Below are the code and all the weights of a small trained network. Each question names an input and a target symbol and asks about switching units off, where a switched-off unit gives its printed mean instead of its output.

import numpy as np


def w(rows, s, z=0):
    codes = np.array(rows[::2]) - 128.0
    scale = np.full(codes.shape[1], s)
    scale[-1] = z or s
    return codes * scale


def norm(h):
    return h / np.sqrt((h * h).mean(-1, keepdims=True) + 1e-5)


def f(y):
    return np.maximum(y, 0)


def softmax(a):
    e = np.exp(a - a.max(-1, keepdims=True))
    return e / e.sum(-1, keepdims=True)


def log_softmax(a):
    a = a - a.max(-1, keepdims=True)
    return a - np.log(np.exp(a).sum(-1, keepdims=True))


def net(x, mask):
    ids = ['ΘΞΦεημπτψω'.index(c) for c in x.split()]
    T = len(ids)
    res = E[ids] + P[:T]
    u = 0
    for l in range(2):
        q, k, v = (norm(res) @ M[l].T for M in (Q, K, V))
        z = softmax(np.where(np.tri(T) > 0, q @ k.T / 2**0.5, -1e9)) @ v
        res = res + np.where(mask[u], z, O[l][:, -1]) @ O[l][:, :-1]
        u += 1
        y = f(norm(res) @ A[l][:, :-1].T + A[l][:, -1])
        res = res + np.where(mask[u : u + 4], y, B[l][:, -1]) @ B[l][:, :-1]
        u += 4
    return log_softmax(norm(res)[-1] @ U[:, :-1].T + U[:, -1])


Q, K, V, O, A, B = {}, {}, {}, {}, {}, {}
E = w([
[139,133,105,126,159,117],'Θ',
[122,129,69,106,132,115],'Ξ',
[81,169,178,140,159,211],'Φ',
[173,135,194,70,74,140],'ε',
[102,106,47,72,145,95],'η',
[60,136,142,152,177,43],'μ',
[139,124,115,111,166,133],'π',
[121,108,104,175,248,113],'τ',
[135,127,41,68,170,99],'ψ',
[123,100,97,98,162,119],'ω',
],0.017)
P = w([
[190,193,109,109,139,119],'0',
[144,92,50,185,6,120],'1',
[118,170,68,93,142,101],'2',
[182,111,129,180,106,95],'3',
[103,152,116,78,146,125],'4',
[167,88,150,171,99,94],'5',
[90,117,147,74,151,138],'6',
],0.014)
Q[0] = w([
[29,162,155,64,149,136],'L0H1',
[67,136,121,131,249,94],'L0H1',
],0.012)
K[0] = w([
[42,94,254,133,182,160],'L0H1',
[9,54,107,225,207,121],'L0H1',
],0.0079)
V[0] = w([
[53,124,207,136,162,2],'L0H1',
[235,58,111,107,170,13],'L0H1',
],0.0058)
O[0] = w([
[71,244,145,125,67,143,2],'L0H1',
[43,34,127,132,1,255,164],'L0H1',
],0.0091,0.0013)
A[0] = w([
[154,113,186,50,161,113,253],'L0N1',
[158,77,104,190,74,104,133],'L0N2',
[102,149,141,50,61,2,165],'L0N3',
[167,43,115,123,81,42,83],'L0N4',
],0.0093,0.0029)
B[0] = w([
[178,196,39,98,159,166,254],'L0N1',
[50,63,201,198,137,110,228],'L0N2',
[121,106,226,95,98,235,218],'L0N3',
[137,202,164,131,153,4,220],'L0N4',
],0.011,0.0051)
Q[1] = w([
[22,128,54,206,105,135],'L1H1',
[163,129,3,38,227,234],'L1H1',
],0.0056)
K[1] = w([
[96,81,74,174,129,106],'L1H1',
[106,178,254,161,161,147],'L1H1',
],0.008)
V[1] = w([
[168,155,130,73,2,123],'L1H1',
[23,160,66,127,174,181],'L1H1',
],0.0067)
O[1] = w([
[157,82,203,68,95,111,4],'L1H1',
[31,121,58,149,251,2,216],'L1H1',
],0.0094,0.0014)
A[1] = w([
[114,64,173,218,86,136,115],'L1N1',
[199,201,138,159,147,97,255],'L1N2',
[120,90,166,248,117,146,15],'L1N3',
[147,140,97,92,122,140,45],'L1N4',
],0.015,0.00092)
B[1] = w([
[190,173,110,210,146,54,255],'L1N1',
[117,66,180,88,169,103,225],'L1N2',
[119,136,122,222,10,78,248],'L1N3',
[141,129,176,190,107,114,180],'L1N4',
],0.014,0.0083)
U = w([
[153,204,85,217,79,75,213],'Θ',
[120,13,212,195,119,87,143],'Ξ',
[166,208,141,115,236,55,142],'Φ',
[221,107,178,90,105,180,225],'ε',
[92,69,103,40,75,47,36],'η',
[21,223,162,103,103,114,73],'μ',
[215,91,70,221,185,216,4],'π',
[55,183,6,171,179,197,215],'τ',
[165,116,9,87,119,93,76],'ψ',
[103,24,80,145,150,148,105],'ω',
],0.011,0.0036)

Each question gives the input, a string of symbols that net reads in full, and the target symbol t.
The units are the heads (2 rows each of Q, K, V and O) and the neurons (one row each of A and B). Each row of codes is followed by its name. A weight is (code - 128) times the scale printed after its matrix; where a second scale follows, it is the last column's (O, A, B and U).
mask holds one flag per unit, layer by layer, with each layer's heads first. A switched-off unit (its flag False) gives its mean, the last column of its rows in O or B, instead of its output. The means were averaged over made-up inputs and are rounded, as every weight is.
A unit's drop is (log p(t) with every unit on - log p(t) with that unit switched off) / (log p(t) with every unit on - log p(t) with every unit switched off).
The circuit of an input: a set's keep is (log p(t) with only the set's units on - log p(t) with every unit switched off) / (log p(t) with every unit on - log p(t) with every unit switched off). Starting from all 10 units, units are removed one at a time, each time the one whose removal leaves the highest keep (on an exact tie, the one counted first), for as long as the keep stays at least 0.8.
circuit, biggest first: the units of the circuit, biggest drop first
top k neurons: the k neurons with the biggest drops, biggest first
top k neurons in layer l: the k neurons of layer l with the biggest drops, biggest first
input μ Φ Θ ε ε ε ψ, target ε: top neuron : (L0N4)
input Ξ μ π, target μ: top 2 neurons in layer 1 : (L1N1 L1N3)
input ω ε η π Θ, target ε: circuit, biggest first : (L1H1 L1N1 L0N4)
input η π Φ Φ, target Ξ: top 2 neurons in layer 1 : (L1N2 L1N1)
input ψ τ π, target τ: circuit, biggest first : (L1N3 L1N1 L0H1 L1N2)
input η ε Θ, target ε: top 2 neurons in layer 1 : (L1N3 L1N1)
input Φ η μ Ξ Φ τ η, target τ: circuit, biggest first : (L1N2 L1H1 L1N1)
input Φ Θ τ, target τ: circuit, biggest first : (L0H1 L1N1 L1N3 L1N2)
input μ μ Φ ω Φ μ ω, target μ: circuit, biggest first : (L0H1 L1N1)
input π Ξ η, target η: circuit, biggest first : (L1N1 L0H1)
input π τ ω, target τ: top 2 neurons in layer 1 : (L1N3 L1N1)
input ω Ξ ε τ ψ Θ η, target τ: circuit, biggest first : (L0H1 L1N2 L1N3)
input τ Φ τ Θ Φ ε ψ, target ε: top 2 neurons : (L0N3 L0N4)
input Φ η ψ, target Φ: top 2 neurons in layer 1 : (L1N3 L1N4)
input ω ε ω π ω μ η, target μ: circuit, biggest first : (L0H1)
input ψ η Φ η Θ ε Ξ, target ε: top 2 neurons in layer 0 : (L0N4 L0N3)
input ω ψ ψ ψ π τ ω, target τ: top 3 neurons : (L1N2 L1N3 L0N3)
input Φ ψ Ξ Φ, target Ξ: top 4 neurons : (L1N2 L0N2 L1N1 L0N3)
input Ξ Θ π, target π: top 4 neurons : (L1N3 L0N4 L1N4 L1N1)
input μ τ Ξ η Θ, target τ: top 3 neurons : (L1N2 L1N3 L1N1)
input τ π Θ Θ η ψ Θ, target τ: top 2 neurons : (L1N3 L1N1)
input μ ε π Φ Φ τ τ, target τ: top neuron in layer 1 : (L1N2)
input ε Ξ Φ π η τ π, target τ: top 3 neurons in layer 1 : (L1N3 L1N2 L1N1)
input Φ μ η τ ψ, target τ: top 2 neurons in layer 1 : (L1N2 L1N3)
input Ξ Θ ψ, target ψ: top 2 neurons in layer 1 : (L1N3 L1N1)
input η Φ Φ Φ μ, target μ: top 2 neurons : (L0N3 L1N1)
input ω Ξ η, target η: top 2 neurons : (L1N1 L1N3)
input ψ ε π, target ε: top 2 neurons : (L1N3 L1N1)
input ψ μ η, target μ: top neuron : (L0N3)
